Below are the code and all the weights of a small trained network. Each question names an input and a target symbol and asks about switching units off, where a switched-off unit gives its printed mean instead of its output.

import numpy as np


def w(rows, s, z=0):
    codes = np.array(rows[::2]) - 128.0
    scale = np.full(codes.shape[1], s)
    scale[-1] = z or s
    return codes * scale


def norm(h):
    return h / np.sqrt((h * h).mean(-1, keepdims=True) + 1e-5)


def f(y):
    return np.maximum(y, 0)


def softmax(a):
    e = np.exp(a - a.max(-1, keepdims=True))
    return e / e.sum(-1, keepdims=True)


def log_softmax(a):
    a = a - a.max(-1, keepdims=True)
    return a - np.log(np.exp(a).sum(-1, keepdims=True))


def net(x, mask):
    ids = ['ΞΣβγδεζηλω'.index(c) for c in x.split()]
    T = len(ids)
    res = E[ids] + P[:T]
    q, k, v = (norm(res) @ M[0].T for M in (Q, K, V))
    z = softmax(np.where(np.tri(T) > 0, q @ k.T / 4**0.5, -1e9)) @ v
    res = res + np.where(mask[0], z, O[0][:, -1]) @ O[0][:, :-1]
    y = f(norm(res) @ A[0][:, :-1].T + A[0][:, -1])
    res = res + np.where(mask[1:9], y, B[0][:, -1]) @ B[0][:, :-1]
    return log_softmax(norm(res)[-1] @ U[:, :-1].T + U[:, -1])


Q, K, V, O, A, B = {}, {}, {}, {}, {}, {}
E = w([
[163,70,225,90,196],'Ξ',
[110,136,97,131,112],'Σ',
[118,121,112,119,128],'β',
[105,133,99,60,108],'γ',
[182,129,190,102,27],'δ',
[104,141,94,100,112],'ε',
[105,129,101,110,119],'ζ',
[106,128,103,93,128],'η',
[83,169,220,16,125],'λ',
[254,76,104,142,105],'ω',
],0.024)
P = w([
[199,147,129,167,170],'0',
[128,48,150,159,128],'1',
[79,108,208,149,120],'2',
[131,117,180,82,113],'3',
[164,148,134,1,130],'4',
[178,208,182,187,150],'5',
],0.016)
Q[0] = w([
[221,69,73,91,111],'H1',
[124,88,113,149,6],'H1',
[171,210,223,120,122],'H1',
[230,174,55,134,183],'H1',
],0.021)
K[0] = w([
[159,4,98,107,96],'H1',
[200,166,110,133,49],'H1',
[79,119,245,132,80],'H1',
[62,8,115,160,70],'H1',
],0.02)
V[0] = w([
[148,115,188,45,175],'H1',
[51,116,90,169,252],'H1',
[152,58,93,105,153],'H1',
[95,142,61,6,120],'H1',
],0.021)
O[0] = w([
[51,98,207,172,149,179],'H1',
[118,112,38,122,234,170],'H1',
[137,100,131,197,158,255],'H1',
[76,6,103,164,76,221],'H1',
],0.019,0.004)
A[0] = w([
[78,163,77,141,173,83],'N1',
[129,141,45,176,110,59],'N2',
[202,143,142,253,80,132],'N3',
[156,148,172,169,200,189],'N4',
[155,77,189,170,173,184],'N5',
[137,115,104,117,82,255],'N6',
[133,154,90,144,191,87],'N7',
[77,158,40,140,108,129],'N8',
],0.027,0.0036)
B[0] = w([
[159,102,172,215,211,195],'N1',
[80,171,158,112,24,241],'N2',
[222,79,10,197,139,165],'N3',
[177,67,85,36,62,222],'N4',
[157,194,92,17,186,234],'N5',
[140,160,196,114,118,224],'N6',
[94,129,206,190,159,207],'N7',
[99,171,3,102,75,250],'N8',
],0.026,0.011)
U = w([
[154,113,144,18,183,139],'Ξ',
[158,243,109,131,188,24],'Σ',
[151,98,184,180,215,255],'β',
[112,9,122,143,140,202],'γ',
[182,129,217,138,86,109],'δ',
[78,139,73,95,60,94],'ε',
[69,137,145,234,162,130],'ζ',
[61,102,45,120,229,93],'η',
[27,134,220,100,162,154],'λ',
[219,81,43,151,145,74],'ω',
],0.013,0.004)

Each question gives the input, a string of symbols that net reads in full, and the target symbol t.
The units are the heads (4 rows each of Q, K, V and O) and the neurons (one row each of A and B). Each row of codes is followed by its name. A weight is (code - 128) times the scale printed after its matrix; where a second scale follows, it is the last column's (O, A, B and U).
mask holds one flag per unit, heads first, then neurons. A switched-off unit (its flag False) gives its mean, the last column of its rows in O or B, instead of its output. The means were averaged over made-up inputs and are rounded, as every weight is.
A unit's drop is (log p(t) with every unit on - log p(t) with that unit switched off) / (log p(t) with every unit on - log p(t) with every unit switched off).
The circuit of an input: a set's keep is (log p(t) with only the set's units on - log p(t) with every unit switched off) / (log p(t) with every unit on - log p(t) with every unit switched off). Starting from all 9 units, units are removed one at a time, each time the one whose removal leaves the highest keep (on an exact tie, the one counted first), for as long as the keep stays at least 0.8.
circuit, biggest first: the units of the circuit, biggest drop first
most important unit: the unit with the biggest drop
top k neurons: the k neurons with the biggest drops, biggest first
drop of u: that unit's drop, to one decimal
input ε ω Σ λ Σ, target ω: circuit, biggest first : H1; N3
input Σ Σ ε η β, target Σ: circuit, biggest first : H1; N7
input Ξ ε ε β, target Ξ: most important unit : N4
input γ β η ε ε γ, target η: circuit, biggest first : H1; N2
input ζ ε Σ β, target ζ: circuit, biggest first : H1; N7; N5
input β λ γ, target β: top 2 neurons : N7; N1
input Ξ γ η, target Ξ: circuit, biggest first : N4; H1
input ε η Σ γ γ, target η: circuit, biggest first : H1; N4
input Σ Ξ ε ε ε, target Ξ: circuit, biggest first : H1; N4; N5
input ε δ ω Σ ζ, target δ: top 2 neurons : N8; N5
input Σ ω Σ η λ, target λ: top 2 neurons : N4; N8
input ζ ε ε, target ζ: top 2 neurons : N1; N7
input ε η Σ Σ ε γ, target Σ: drop of H1 : 2.2
input ε ζ γ ε ε β, target γ: drop of N8 : 0.2
input Σ Σ ε ε Σ, target Σ: drop of N8 : 0.0
input ε ε ω Ξ ε Σ, target ω: circuit, biggest first : N3
